Below are the code and all the weights of a small trained network. Each question names an input and a class and asks about switching units off, where a switched-off unit gives its printed mean instead of its output.

import numpy as np


def w(rows, s, z=0):
    codes = np.array(rows[::2]) - 128.0
    scale = np.full(codes.shape[1], s)
    scale[-1] = z or s
    return codes * scale


def norm(h):
    return h / np.sqrt((h * h).mean(-1, keepdims=True) + 1e-5)


def f(y):
    return np.maximum(y, 0)


def log_softmax(a):
    a = a - a.max(-1, keepdims=True)
    return a - np.log(np.exp(a).sum(-1, keepdims=True))


def net(x, mask):
    res = np.array(x, float).reshape(1, 8) / 4 @ E
    u = 0
    for l in range(3):
        y = f(norm(res) @ A[l][:, :-1].T + A[l][:, -1])
        res = res + np.where(mask[u : u + 9], y, B[l][:, -1]) @ B[l][:, :-1]
        u += 9
    return log_softmax(norm(res)[-1] @ U[:, :-1].T + U[:, -1])


A, B = {}, {}
E = w([
[57,163,43,137],'x0',
[94,108,140,167],'x1',
[88,178,90,136],'x2',
[46,144,252,142],'x3',
[71,212,166,191],'x4',
[22,88,120,205],'x5',
[2,86,176,45],'x6',
[112,106,189,173],'x7',
],0.0035)
A[0] = w([
[110,97,201,147,106],'0.n1',
[114,191,155,111,96],'0.n2',
[93,163,109,35,137],'0.n3',
[209,33,95,108,56],'0.n4',
[168,64,128,206,96],'0.n5',
[194,108,92,176,33],'0.n6',
[194,143,239,120,102],'0.n7',
[168,150,124,77,23],'0.n8',
[127,3,115,244,251],'0.n9',
],0.0046,0.0016)
B[0] = w([
[84,217,20,147,187],'0.n1',
[216,103,186,181,160],'0.n2',
[169,78,218,202,195],'0.n3',
[154,113,73,38,208],'0.n4',
[136,157,182,78,176],'0.n5',
[82,5,110,82,174],'0.n6',
[216,193,127,106,206],'0.n7',
[191,157,252,199,157],'0.n8',
[104,220,84,69,252],'0.n9',
],0.0034,0.0028)
A[1] = w([
[46,113,12,132,6],'1.n1',
[75,33,99,176,131],'1.n2',
[133,124,82,240,125],'1.n3',
[117,27,71,54,218],'1.n4',
[205,3,115,138,119],'1.n5',
[157,140,75,98,254],'1.n6',
[89,23,158,31,202],'1.n7',
[113,192,204,254,90],'1.n8',
[231,41,107,203,59],'1.n9',
],0.0045,0.00074)
B[1] = w([
[166,162,127,137,221],'1.n1',
[185,146,139,110,180],'1.n2',
[95,158,170,91,187],'1.n3',
[77,178,146,96,254],'1.n4',
[130,176,89,74,221],'1.n5',
[45,210,187,138,234],'1.n6',
[153,79,72,3,251],'1.n7',
[130,122,214,162,253],'1.n8',
[129,98,112,53,207],'1.n9',
],0.0056,0.0023)
A[2] = w([
[73,3,112,66,185],'2.n1',
[169,125,203,146,172],'2.n2',
[53,104,127,122,94],'2.n3',
[72,67,142,203,126],'2.n4',
[133,143,198,48,209],'2.n5',
[95,67,143,23,139],'2.n6',
[125,141,148,200,135],'2.n7',
[208,97,33,170,188],'2.n8',
[60,126,187,112,251],'2.n9',
],0.0066,0.0017)
B[2] = w([
[196,149,77,3,199],'2.n1',
[128,115,109,83,185],'2.n2',
[203,42,159,112,163],'2.n3',
[119,143,179,92,156],'2.n4',
[176,181,69,155,253],'2.n5',
[158,117,21,64,230],'2.n6',
[69,73,159,136,166],'2.n7',
[5,28,129,74,166],'2.n8',
[146,77,140,35,220],'2.n9',
],0.0056,0.0048)
U = w([
[246,189,172,192,143],'0',
[158,21,116,222,11],'1',
[157,33,129,203,20],'2',
[166,75,112,201,65],'3',
[31,128,246,182,168],'4',
[172,108,42,22,175],'5',
[67,186,55,220,131],'6',
],0.012,0.011)

Each question gives the input, the list of numbers given to net, and the class t.
The units are the neurons (one row each of A and B). Each row of codes is followed by its name. A weight is (code - 128) times the scale printed after its matrix; where a second scale follows, it is the last column's (A, B and U).
mask holds one flag per neuron, layer by layer. A switched-off neuron (its flag False) gives its mean, the last column of its row in B, instead of its output. The means were averaged over made-up inputs and are rounded, as every weight is.
A unit's drop is (log p(t) with every unit on - log p(t) with that unit switched off) / (log p(t) with every unit on - log p(t) with every unit switched off).
The circuit of an input: a set's keep is (log p(t) with only the set's units on - log p(t) with every unit switched off) / (log p(t) with every unit on - log p(t) with every unit switched off). Starting from the 12 units with the biggest drops (on a tie, the unit counted first), units are removed one at a time, each time the one whose removal leaves the highest keep (on an exact tie, the one counted first), for as long as the keep stays at least 0.8.
units of the circuit, in order: the units of the circuit, biggest drop first
most important unit: the unit with the biggest drop
k most important neurons: the k neurons with the biggest drops, biggest first
k most important neurons of layer l: the k neurons of layer l with the biggest drops, biggest first
drop of u: that unit's drop, to one decimal
input [0,2,5,-5,-2,6,-8,7], class 6: 4 most important neurons : 0.n9; 2.n9; 2.n1; 1.n7
input [4,4,-2,0,4,-5,-1,7], class 0: units of the circuit, in order : 2.n8; 0.n2
input [1,2,-4,4,1,-5,-6,-7], class 0: units of the circuit, in order : 2.n6; 1.n7
input [-4,4,4,-4,-3,8,-1,-4], class 6: units of the circuit, in order : 1.n1; 2.n1; 2.n9; 1.n7
input [3,-2,1,-6,8,5,7,-2], class 4: 2 most important neurons : 1.n7; 2.n6
input [-7,-8,8,4,4,3,1,-5], class 0: most important unit : 2.n8
input [0,-5,-4,-6,7,5,6,6], class 4: 4 most important neurons : 1.n7; 0.n4; 0.n6; 0.n1
input [5,-8,0,-2,8,2,4,-7], class 4: 3 most important neurons of layer 2 : 2.n6; 2.n5; 2.n1
input [-1,-8,8,3,8,-1,6,-8], class 4: 2 most important neurons : 1.n7; 2.n6
input [-3,-1,-5,3,8,0,3,-5], class 4: 2 most important neurons of layer 1 : 1.n7; 1.n8
input [7,-5,7,-4,4,-2,4,-2], class 6: 3 most important neurons of layer 2 : 2.n1; 2.n6; 2.n9
input [7,1,3,-8,4,-7,4,-3], class 6: 2 most important neurons of layer 1 : 1.n6; 1.n7
input [3,-5,6,4,6,6,6,-8], class 4: 2 most important neurons of layer 2 : 2.n6; 2.n1
input [8,-4,-5,-6,8,1,-8,5], class 6: most important neuron : 2.n8
input [6,-8,4,-3,5,3,0,-8], class 6: drop of 2.n9 : 0.1
input [8,4,3,-8,6,0,5,2], class 6: drop of 2.n1 : 0.2
input [1,0,5,8,7,0,-4,-7], class 4: drop of 0.n3 : 0.0
input [-7,-7,-1,6,4,8,8,-7], class 5: drop of 1.n7 : 0.1
